Below is a small trained network, with its code and all its weights. Each question gives an input and a class and asks what happens when units are switched off, that is, made to give their printed mean instead of their output.

import numpy as np


def w(rows, s, z=0):
    codes = np.array(rows[::2]) - 128.0
    scale = np.full(codes.shape[1], s)
    scale[-1] = z or s
    return codes * scale


def norm(h):
    return h / np.sqrt((h * h).mean(-1, keepdims=True) + 1e-5)


def f(y):
    return np.maximum(y, 0)


def log_softmax(a):
    a = a - a.max(-1, keepdims=True)
    return a - np.log(np.exp(a).sum(-1, keepdims=True))


def net(x, mask):
    res = np.array(x, float).reshape(1, 7) / 4 @ E
    u = 0
    for l in range(3):
        y = f(norm(res) @ A[l][:, :-1].T + A[l][:, -1])
        res = res + np.where(mask[u : u + 16], y, B[l][:, -1]) @ B[l][:, :-1]
        u += 16
    return log_softmax(norm(res)[-1] @ U[:, :-1].T + U[:, -1])


A, B = {}, {}
E = w([
[116,164,142,140,97,93],'x0',
[143,173,148,122,147,150],'x1',
[97,191,87,229,113,135],'x2',
[139,71,108,129,111,84],'x3',
[196,162,114,120,2,80],'x4',
[171,90,176,184,101,152],'x5',
[206,159,75,124,130,67],'x6',
],0.0088)
A[0] = w([
[153,92,161,69,193,92,156],'L0N0',
[81,231,25,62,181,115,3],'L0N1',
[112,95,128,232,161,149,36],'L0N2',
[220,150,106,106,70,156,149],'L0N3',
[180,210,152,135,39,117,41],'L0N4',
[46,136,201,172,131,128,86],'L0N5',
[128,14,119,226,102,104,135],'L0N6',
[110,74,159,2,198,248,6],'L0N7',
[27,31,178,141,108,103,47],'L0N8',
[175,119,175,116,163,94,79],'L0N9',
[99,175,203,55,224,236,92],'L0N10',
[115,102,134,19,121,25,69],'L0N11',
[81,193,146,159,140,116,40],'L0N12',
[154,90,94,189,148,136,76],'L0N13',
[35,99,125,168,91,148,132],'L0N14',
[33,203,185,129,207,116,129],'L0N15',
],0.0099,0.0046)
B[0] = w([
[160,54,133,104,158,122,205],'L0N0',
[108,108,27,185,161,86,204],'L0N1',
[100,198,166,176,197,152,182],'L0N2',
[124,138,176,139,86,69,211],'L0N3',
[154,156,163,203,47,123,208],'L0N4',
[25,138,132,94,116,130,197],'L0N5',
[154,204,115,71,162,173,217],'L0N6',
[182,58,147,188,90,195,227],'L0N7',
[131,193,13,80,51,254,191],'L0N8',
[111,96,159,100,132,89,153],'L0N9',
[106,46,152,218,115,159,255],'L0N10',
[158,134,150,87,164,119,194],'L0N11',
[71,120,154,165,168,98,169],'L0N12',
[137,153,201,133,174,149,158],'L0N13',
[79,189,96,60,135,168,203],'L0N14',
[33,89,130,172,63,115,254],'L0N15',
],0.009,0.0068)
A[1] = w([
[79,167,117,211,122,163,100],'L1N0',
[196,153,135,147,157,91,129],'L1N1',
[109,141,97,4,133,173,86],'L1N2',
[116,81,69,144,178,168,199],'L1N3',
[127,145,127,101,80,213,70],'L1N4',
[185,63,114,103,93,150,127],'L1N5',
[134,55,143,69,133,65,5],'L1N6',
[193,209,94,173,223,157,116],'L1N7',
[204,99,128,54,152,96,1],'L1N8',
[187,93,141,54,158,99,16],'L1N9',
[112,133,64,136,164,68,66],'L1N10',
[74,144,101,166,161,87,79],'L1N11',
[94,134,107,163,111,143,116],'L1N12',
[104,183,108,147,133,121,35],'L1N13',
[101,157,164,57,125,139,79],'L1N14',
[173,154,136,150,186,176,76],'L1N15',
],0.011,0.0053)
B[1] = w([
[132,102,130,1,168,82,254],'L1N0',
[99,163,148,117,104,189,179],'L1N1',
[168,166,73,133,76,157,171],'L1N2',
[192,178,171,154,35,70,243],'L1N3',
[171,142,39,86,165,154,181],'L1N4',
[31,144,133,72,160,106,190],'L1N5',
[206,102,118,23,186,115,153],'L1N6',
[119,182,112,160,196,84,177],'L1N7',
[213,42,127,2,131,53,165],'L1N8',
[207,102,153,40,145,80,162],'L1N9',
[139,109,27,192,123,68,159],'L1N10',
[54,117,58,101,135,41,182],'L1N11',
[165,104,126,36,126,101,197],'L1N12',
[125,15,147,132,152,117,153],'L1N13',
[151,123,109,146,106,134,145],'L1N14',
[95,115,158,106,201,145,151],'L1N15',
],0.0077,0.007)
A[2] = w([
[185,192,154,137,38,67,82],'L2N0',
[131,80,62,171,108,65,3],'L2N1',
[122,54,185,129,129,170,28],'L2N2',
[212,79,115,154,64,70,82],'L2N3',
[130,186,79,76,179,92,119],'L2N4',
[130,125,181,89,207,95,83],'L2N5',
[108,74,81,129,150,254,105],'L2N6',
[169,89,135,90,81,66,93],'L2N7',
[122,32,168,160,179,241,110],'L2N8',
[58,223,220,139,229,115,136],'L2N9',
[222,165,146,170,47,110,111],'L2N10',
[137,150,103,146,90,150,85],'L2N11',
[144,107,71,162,153,109,56],'L2N12',
[120,123,158,114,126,155,17],'L2N13',
[155,48,136,188,154,216,17],'L2N14',
[145,59,53,138,87,39,47],'L2N15',
],0.0099,0.0051)
B[2] = w([
[80,175,254,216,115,111,253],'L2N0',
[185,141,102,113,147,70,167],'L2N1',
[180,52,91,249,155,90,178],'L2N2',
[115,137,194,65,181,201,219],'L2N3',
[207,58,172,222,165,93,215],'L2N4',
[212,135,127,65,190,219,173],'L2N5',
[234,137,79,194,27,58,234],'L2N6',
[116,136,181,102,132,145,215],'L2N7',
[201,79,109,210,67,145,241],'L2N8',
[75,89,143,84,220,228,229],'L2N9',
[83,191,218,97,100,121,233],'L2N10',
[145,148,115,101,150,170,153],'L2N11',
[132,155,108,170,107,63,146],'L2N12',
[154,100,128,116,118,143,129],'L2N13',
[191,44,136,245,71,165,185],'L2N14',
[225,196,118,171,130,70,207],'L2N15',
],0.0066,0.0054)
U = w([
[133,136,93,171,159,31,150],'0',
[202,91,178,46,145,89,117],'1',
[129,196,245,131,82,85,138],'2',
[157,41,147,191,90,140,253],'3',
[121,161,161,120,217,149,146],'4',
[139,179,84,75,74,182,57],'5',
[6,117,132,133,126,126,19],'6',
],0.021,0.0021)

Each question gives the input, the list of numbers given to net, and the class t.
The units are the neurons (one row each of A and B). Each row of codes is followed by its name. A weight is (code - 128) times the scale printed after its matrix; where a second scale follows, it is the last column's (A, B and U).
mask holds one flag per neuron, layer by layer. A switched-off neuron (its flag False) gives its mean, the last column of its row in B, instead of its output. The means were averaged over made-up inputs and are rounded, as every weight is.
A unit's drop is (log p(t) with every unit on - log p(t) with that unit switched off) / (log p(t) with every unit on - log p(t) with every unit switched off).
The circuit of an input: a set's keep is (log p(t) with only the set's units on - log p(t) with every unit switched off) / (log p(t) with every unit on - log p(t) with every unit switched off). Starting from the 12 units with the biggest drops (on a tie, the unit counted first), units are removed one at a time, each time the one whose removal leaves the highest keep (on an exact tie, the one counted first), for as long as the keep stays at least 0.8.
units of the circuit, in order: the units of the circuit, biggest drop first
most important unit: the unit with the biggest drop
k most important neurons: the k neurons with the biggest drops, biggest first
top k neurons in layer l: the k neurons of layer l with the biggest drops, biggest first
drop when u is switched off: that unit's drop, to one decimal
input [3,3,-3,-2,-1,-4,5], class 0: units of the circuit, in order : (L0N1)
input [-7,-5,7,5,-8,1,-3], class 4: units of the circuit, in order : (L0N2, L0N6)
input [8,3,-1,-4,-2,3,-8], class 3: top 2 neurons in layer 2 : (L2N6, L2N8)
input [-5,-5,3,6,2,-1,3], class 1: units of the circuit, in order : (L0N15, L0N10)
input [8,-7,6,4,-8,6,-3], class 5: units of the circuit, in order : (L0N8, L0N6)
input [2,2,-1,6,2,1,0], class 2: 4 most important neurons : (L0N4, L0N3, L1N0, L2N0)
input [0,7,-6,7,5,4,-8], class 5: units of the circuit, in order : (L0N8, L0N10, L1N4)
input [7,6,7,-8,-2,-5,1], class 0: 2 most important neurons : (L0N1, L1N11)
input [0,-6,-3,2,4,3,0], class 1: top 4 neurons in layer 1 : (L1N8, L1N3, L1N9, L1N5)
input [-4,-7,-1,2,3,6,6], class 2: units of the circuit, in order : (L0N3, L2N10)
input [2,7,3,-7,-1,8,-2], class 6: 2 most important neurons : (L0N7, L0N5)
input [4,-7,3,-1,1,8,4], class 2: 2 most important neurons : (L0N4, L0N3)
input [2,6,5,-2,-1,3,1], class 6: 2 most important neurons : (L0N15, L0N6)
input [-2,1,6,-5,-7,8,-5], class 6: 3 most important neurons : (L0N2, L0N5, L0N14)
input [4,6,-4,4,6,-3,7], class 2: units of the circuit, in order : (L2N0)
input [5,-2,0,-3,-3,-8,-2], class 0: 2 most important neurons : (L0N1, L2N15)
input [-1,0,-8,-4,6,-6,-7], class 3: top 2 neurons in layer 1 : (L1N0, L1N12)
input [4,-8,-7,-2,3,7,-3], class 5: drop when L1N2 is switched off : 0.2
input [0,-7,2,1,-2,8,-4], class 5: drop when L0N8 is switched off : 0.3
input [0,-3,3,5,-6,-6,-1], class 0: drop when L0N1 is switched off : 0.4
input [-6,1,-4,-5,-6,-1,-1], class 3: drop when L1N11 is switched off : 0.0
input [-2,1,4,7,3,2,-2], class 4: most important unit : L0N6
